Here is a tiny trained network, its code and every weight. The questions are about switching its units off for an input and a class, where a switched-off unit gives its printed mean instead of its output.

import numpy as np


def w(rows, s, z=0):
    codes = np.array(rows[::2]) - 128.0
    scale = np.full(codes.shape[1], s)
    scale[-1] = z or s
    return codes * scale


def f(y):
    return np.maximum(y, 0)


def log_softmax(a):
    a = a - a.max(-1, keepdims=True)
    return a - np.log(np.exp(a).sum(-1, keepdims=True))


def net(x, mask):
    res = np.array(x, float).reshape(1, 4) / 4 @ E
    y = f(res @ A[0][:, :-1].T + A[0][:, -1])
    res = res + np.where(mask, y, B[0][:, -1]) @ B[0][:, :-1]
    return log_softmax(res[-1] @ U[:, :-1].T + U[:, -1])


A, B = {}, {}
E = w([
[167,118,195,196,25],'x0',
[148,234,1,143,95],'x1',
[123,94,108,169,122],'x2',
[238,50,66,100,118],'x3',
],0.011)
A[0] = w([
[164,190,87,127,82,47],'N0',
[111,193,62,166,90,49],'N1',
[139,195,85,128,86,61],'N2',
[94,167,46,149,109,49],'N3',
[160,135,180,143,54,119],'N4',
[67,218,178,149,112,103],'N5',
[155,143,154,67,118,146],'N6',
[213,100,116,72,93,96],'N7',
[182,104,97,79,102,102],'N8',
[153,119,233,126,135,70],'N9',
[82,131,174,146,131,104],'N10',
[6,159,133,171,144,119],'N11',
[143,134,150,148,59,145],'N12',
[150,77,116,141,123,41],'N13',
[136,31,188,125,151,125],'N14',
[62,91,181,137,158,102],'N15',
[143,172,148,121,175,101],'N16',
[78,107,42,124,231,186],'N17',
[105,145,113,94,182,142],'N18',
[92,104,131,79,99,81],'N19',
[108,115,87,111,203,153],'N20',
[14,180,173,147,96,80],'N21',
[162,135,157,105,24,131],'N22',
[201,83,138,96,155,87],'N23',
[153,152,149,174,92,153],'N24',
[106,172,115,162,95,131],'N25',
[165,175,125,173,51,120],'N26',
[131,111,118,194,129,250],'N27',
[142,154,163,162,68,175],'N28',
[65,111,113,141,92,152],'N29',
],0.012,0.0019)
B[0] = w([
[52,90,146,39,99,200],'N0',
[42,108,197,11,80,217],'N1',
[53,52,166,20,117,201],'N2',
[36,84,184,74,81,209],'N3',
[114,220,183,152,195,195],'N4',
[198,60,30,231,91,216],'N5',
[132,154,109,124,94,151],'N6',
[201,103,84,194,61,197],'N7',
[214,44,13,224,67,186],'N8',
[48,103,162,108,127,200],'N9',
[113,129,109,130,89,181],'N10',
[219,96,41,217,72,225],'N11',
[168,240,235,128,167,184],'N12',
[124,134,97,117,96,158],'N13',
[65,93,186,37,132,222],'N14',
[36,105,131,57,77,205],'N15',
[109,168,126,151,114,154],'N16',
[189,189,188,129,227,246],'N17',
[159,174,164,168,166,189],'N18',
[146,115,94,48,131,145],'N19',
[185,224,181,192,253,204],'N20',
[210,57,52,165,87,228],'N21',
[202,205,168,160,174,192],'N22',
[135,56,70,162,59,185],'N23',
[178,183,203,146,230,180],'N24',
[96,103,135,159,130,180],'N25',
[106,144,188,85,166,205],'N26',
[162,151,145,132,149,164],'N27',
[169,190,143,190,221,192],'N28',
[167,125,100,137,128,160],'N29',
],0.0057,0.013)
U = w([
[190,224,149,147,217,250],'0',
[204,96,31,177,7,78],'1',
[57,101,148,50,66,48],'2',
],0.013,0.0012)

Each question gives the input, the list of numbers given to net, and the class t.
The units are the neurons (one row each of A and B). Each row of codes is followed by its name. A weight is (code - 128) times the scale printed after its matrix; where a second scale follows, it is the last column's (A, B and U).
mask holds one flag per neuron, in row order. A switched-off neuron (its flag False) gives its mean, the last column of its row in B, instead of its output. The means were averaged over made-up inputs and are rounded, as every weight is.
A unit's drop is (log p(t) with every unit on - log p(t) with that unit switched off) / (log p(t) with every unit on - log p(t) with every unit switched off).
The circuit of an input: a set's keep is (log p(t) with only the set's units on - log p(t) with every unit switched off) / (log p(t) with every unit on - log p(t) with every unit switched off). Starting from the 12 units with the biggest drops (on a tie, the unit counted first), units are removed one at a time, each time the one whose removal leaves the highest keep (on an exact tie, the one counted first), for as long as the keep stays at least 0.8.
units of the circuit, in order: the units of the circuit, biggest drop first
most important unit: the unit with the biggest drop
top k neurons: the k neurons with the biggest drops, biggest first
drop of u: that unit's drop, to one decimal
input [6,-8,1,7], class 2: units of the circuit, in order : N14
input [-6,7,-4,1], class 2: top 2 neurons : N3; N1
input [5,7,1,-7], class 1: top 2 neurons : N5; N21
input [-6,4,-3,-8], class 1: top 2 neurons : N11; N5
input [7,6,-3,-1], class 0: top 2 neurons : N28; N22
input [-6,-6,1,7], class 1: top 2 neurons : N23; N8
input [-5,7,1,-1], class 2: top 2 neurons : N3; N1
input [-7,3,-3,-8], class 1: top 2 neurons : N11; N5
input [8,-7,0,3], class 0: top 2 neurons : N22; N4
input [7,-7,-5,4], class 0: top 2 neurons : N22; N4
input [4,-1,1,4], class 0: drop of N21 : 0.4
input [-3,3,-4,5], class 1: drop of N8 : 0.2
input [6,-5,-3,-2], class 0: drop of N4 : 0.2
input [6,-8,7,6], class 2: most important unit : N14
